Here is a tiny trained network, its code and every weight. The questions are about switching its units off for an input and a target symbol, where a switched-off unit gives its printed mean instead of its output.

import numpy as np


def w(rows, s, z=0):
    codes = np.array(rows[::2]) - 128.0
    scale = np.full(codes.shape[1], s)
    scale[-1] = z or s
    return codes * scale


def norm(h):
    return h / np.sqrt((h * h).mean(-1, keepdims=True) + 1e-5)


def f(y):
    return np.maximum(y, 0)


def softmax(a):
    e = np.exp(a - a.max(-1, keepdims=True))
    return e / e.sum(-1, keepdims=True)


def log_softmax(a):
    a = a - a.max(-1, keepdims=True)
    return a - np.log(np.exp(a).sum(-1, keepdims=True))


def net(x, mask):
    ids = ['αδεζηθφω'.index(c) for c in x.split()]
    T = len(ids)
    res = E[ids] + P[:T]
    u = 0
    for l in range(2):
        q, k, v = (norm(res) @ M[l].T for M in (Q, K, V))
        z = softmax(np.where(np.tri(T) > 0, q @ k.T / 4**0.5, -1e9)) @ v
        res = res + np.where(mask[u], z, O[l][:, -1]) @ O[l][:, :-1]
        u += 1
        y = f(norm(res) @ A[l][:, :-1].T + A[l][:, -1])
        res = res + np.where(mask[u : u + 8], y, B[l][:, -1]) @ B[l][:, :-1]
        u += 8
    return log_softmax(norm(res)[-1] @ U[:, :-1].T + U[:, -1])


Q, K, V, O, A, B = {}, {}, {}, {}, {}, {}
E = w([
[103,170,65,99,118],'α',
[156,153,150,153,176],'δ',
[122,30,172,62,173],'ε',
[115,143,132,88,136],'ζ',
[155,81,63,133,71],'η',
[9,95,30,143,150],'θ',
[55,183,171,68,89],'φ',
[152,112,199,89,50],'ω',
],0.013)
P = w([
[64,3,74,232,225],'0',
[78,71,82,174,246],'1',
[89,116,85,152,238],'2',
[109,138,87,122,251],'3',
[118,154,90,97,242],'4',
[124,168,92,76,242],'5',
[117,180,107,65,249],'6',
[133,191,103,42,244],'7',
[128,191,108,19,232],'8',
],0.0028)
Q[0] = w([
[102,143,182,132,117],'0.h1',
[124,125,115,143,135],'0.h1',
[50,125,138,155,150],'0.h1',
[120,114,5,193,140],'0.h1',
],0.012)
K[0] = w([
[115,170,179,126,146],'0.h1',
[122,118,120,124,125],'0.h1',
[156,88,148,87,162],'0.h1',
[156,118,39,82,9],'0.h1',
],0.011)
V[0] = w([
[100,148,203,87,139],'0.h1',
[194,128,102,127,89],'0.h1',
[185,226,189,254,201],'0.h1',
[59,118,113,78,93],'0.h1',
],0.006)
O[0] = w([
[80,101,142,159,101,171],'0.h1',
[170,154,98,148,124,6],'0.h1',
[146,162,254,84,94,1],'0.h1',
[93,103,93,157,157,191],'0.h1',
],0.0081,0.0016)
A[0] = w([
[15,42,69,150,51,249],'0.n1',
[99,154,238,135,131,195],'0.n2',
[162,31,82,223,198,33],'0.n3',
[244,137,105,215,147,126],'0.n4',
[130,164,51,194,73,18],'0.n5',
[169,30,202,254,132,46],'0.n6',
[89,227,95,128,215,13],'0.n7',
[217,7,176,76,59,206],'0.n8',
],0.0063,0.0012)
B[0] = w([
[122,138,127,253,114,253],'0.n1',
[84,183,76,91,118,183],'0.n2',
[184,154,186,77,197,196],'0.n3',
[51,139,117,90,99,148],'0.n4',
[181,136,99,84,108,157],'0.n5',
[202,159,160,164,99,148],'0.n6',
[137,171,150,150,53,185],'0.n7',
[146,127,60,214,189,185],'0.n8',
],0.012,0.0071)
Q[1] = w([
[121,103,101,175,7],'1.h1',
[158,137,166,41,156],'1.h1',
[130,225,145,101,153],'1.h1',
[118,97,214,71,147],'1.h1',
],0.019)
K[1] = w([
[130,246,149,213,24],'1.h1',
[204,15,129,122,129],'1.h1',
[172,126,161,26,104],'1.h1',
[107,8,81,124,81],'1.h1',
],0.014)
V[1] = w([
[193,86,50,178,104],'1.h1',
[34,146,143,156,32],'1.h1',
[170,251,25,143,94],'1.h1',
[127,48,89,41,1],'1.h1',
],0.0065)
O[1] = w([
[233,70,66,52,186,141],'1.h1',
[152,129,173,188,212,118],'1.h1',
[157,245,150,82,197,203],'1.h1',
[151,109,3,227,138,2],'1.h1',
],0.0064,0.0077)
A[1] = w([
[170,122,103,6,75,115],'1.n1',
[218,77,158,171,126,5],'1.n2',
[87,174,195,104,58,59],'1.n3',
[136,72,138,43,134,136],'1.n4',
[123,51,170,149,173,162],'1.n5',
[136,88,224,131,24,115],'1.n6',
[254,81,86,146,169,87],'1.n7',
[32,146,130,151,75,106],'1.n8',
],0.0094,0.0023)
B[1] = w([
[75,212,90,214,96,218],'1.n1',
[207,187,40,108,164,160],'1.n2',
[141,56,67,205,195,254],'1.n3',
[143,81,82,181,68,178],'1.n4',
[162,182,148,53,141,182],'1.n5',
[127,77,92,4,83,177],'1.n6',
[45,44,155,120,36,202],'1.n7',
[191,72,143,71,77,212],'1.n8',
],0.012,0.005)
U = w([
[148,242,77,96,99,48],'α',
[70,83,60,127,44,100],'δ',
[62,149,192,60,96,88],'ε',
[254,101,101,179,128,151],'ζ',
[157,166,221,83,189,248],'η',
[47,99,225,180,75,108],'θ',
[58,68,61,129,245,74],'φ',
[185,38,129,69,160,250],'ω',
],0.0079,0.0023)

Each question gives the input, a string of symbols that net reads in full, and the target symbol t.
The units are the heads (4 rows each of Q, K, V and O) and the neurons (one row each of A and B). Each row of codes is followed by its name. A weight is (code - 128) times the scale printed after its matrix; where a second scale follows, it is the last column's (O, A, B and U).
mask holds one flag per unit, layer by layer, with each layer's heads first. A switched-off unit (its flag False) gives its mean, the last column of its rows in O or B, instead of its output. The means were averaged over made-up inputs and are rounded, as every weight is.
A unit's drop is (log p(t) with every unit on - log p(t) with that unit switched off) / (log p(t) with every unit on - log p(t) with every unit switched off).
The circuit of an input: a set's keep is (log p(t) with only the set's units on - log p(t) with every unit switched off) / (log p(t) with every unit on - log p(t) with every unit switched off). Starting from the 12 units with the biggest drops (on a tie, the unit counted first), units are removed one at a time, each time the one whose removal leaves the highest keep (on an exact tie, the one counted first), for as long as the keep stays at least 0.8.
circuit, biggest first: the units of the circuit, biggest drop first
most important unit: the unit with the biggest drop
top k neurons: the k neurons with the biggest drops, biggest first
k most important neurons of layer l: the k neurons of layer l with the biggest drops, biggest first
input δ θ θ η φ ε ε ω ε, target δ: circuit, biggest first	[1.h1, 1.n1]
input ε ω ω θ ω ζ, target η: most important unit	1.h1
input ζ ω φ, target θ: circuit, biggest first	[1.h1, 1.n8, 1.n3, 0.n8]
input δ φ ε δ α ε δ, target δ: circuit, biggest first	[0.n1, 1.h1]
input ε ε α δ α α φ, target δ: circuit, biggest first	[1.h1, 0.n1]
input δ ω ω θ ω ε θ ζ, target δ: circuit, biggest first	[0.n1, 1.h1]
input ζ η α ω δ, target α: top 3 neurons	[0.n1, 0.n3, 1.n1]
input ω ε ε ω δ δ ζ δ ζ, target δ: circuit, biggest first	[1.h1, 0.n1]
input ε η φ δ, target α: circuit, biggest first	[0.h1, 1.h1, 0.n1, 1.n1]
input ε θ δ, target δ: top 4 neurons	[0.n3, 0.n1, 1.n1, 1.n6]
input ζ ζ δ θ, target θ: circuit, biggest first	[1.h1, 0.n1, 0.n2, 0.n8]
input θ θ δ ω ζ, target φ: 3 most important neurons of layer 0	[0.n2, 0.n7, 0.n1]
input ω ω ω, target ζ: 3 most important neurons of layer 0	[0.n1, 0.n6, 0.n2]
input ζ δ δ, target η: top 2 neurons	[0.n2, 1.n7]
input θ δ δ φ ω ζ, target η: 2 most important neurons of layer 0	[0.n8, 0.n2]
input ε δ φ η α η, target α: top 2 neurons	[0.n4, 1.n3]
input θ ζ δ, target η: top neuron	[1.n3]
input η φ δ ω ε ω ε α ω, target δ: 3 most important neurons of layer 1	[1.n1, 1.n3, 1.n6]
input θ ω ε ζ δ η ω, target α: top 4 neurons	[0.n1, 0.n8, 0.n5, 0.n2]
input δ θ θ ω ω, target ω: 2 most important neurons of layer 0	[0.n1, 0.n3]
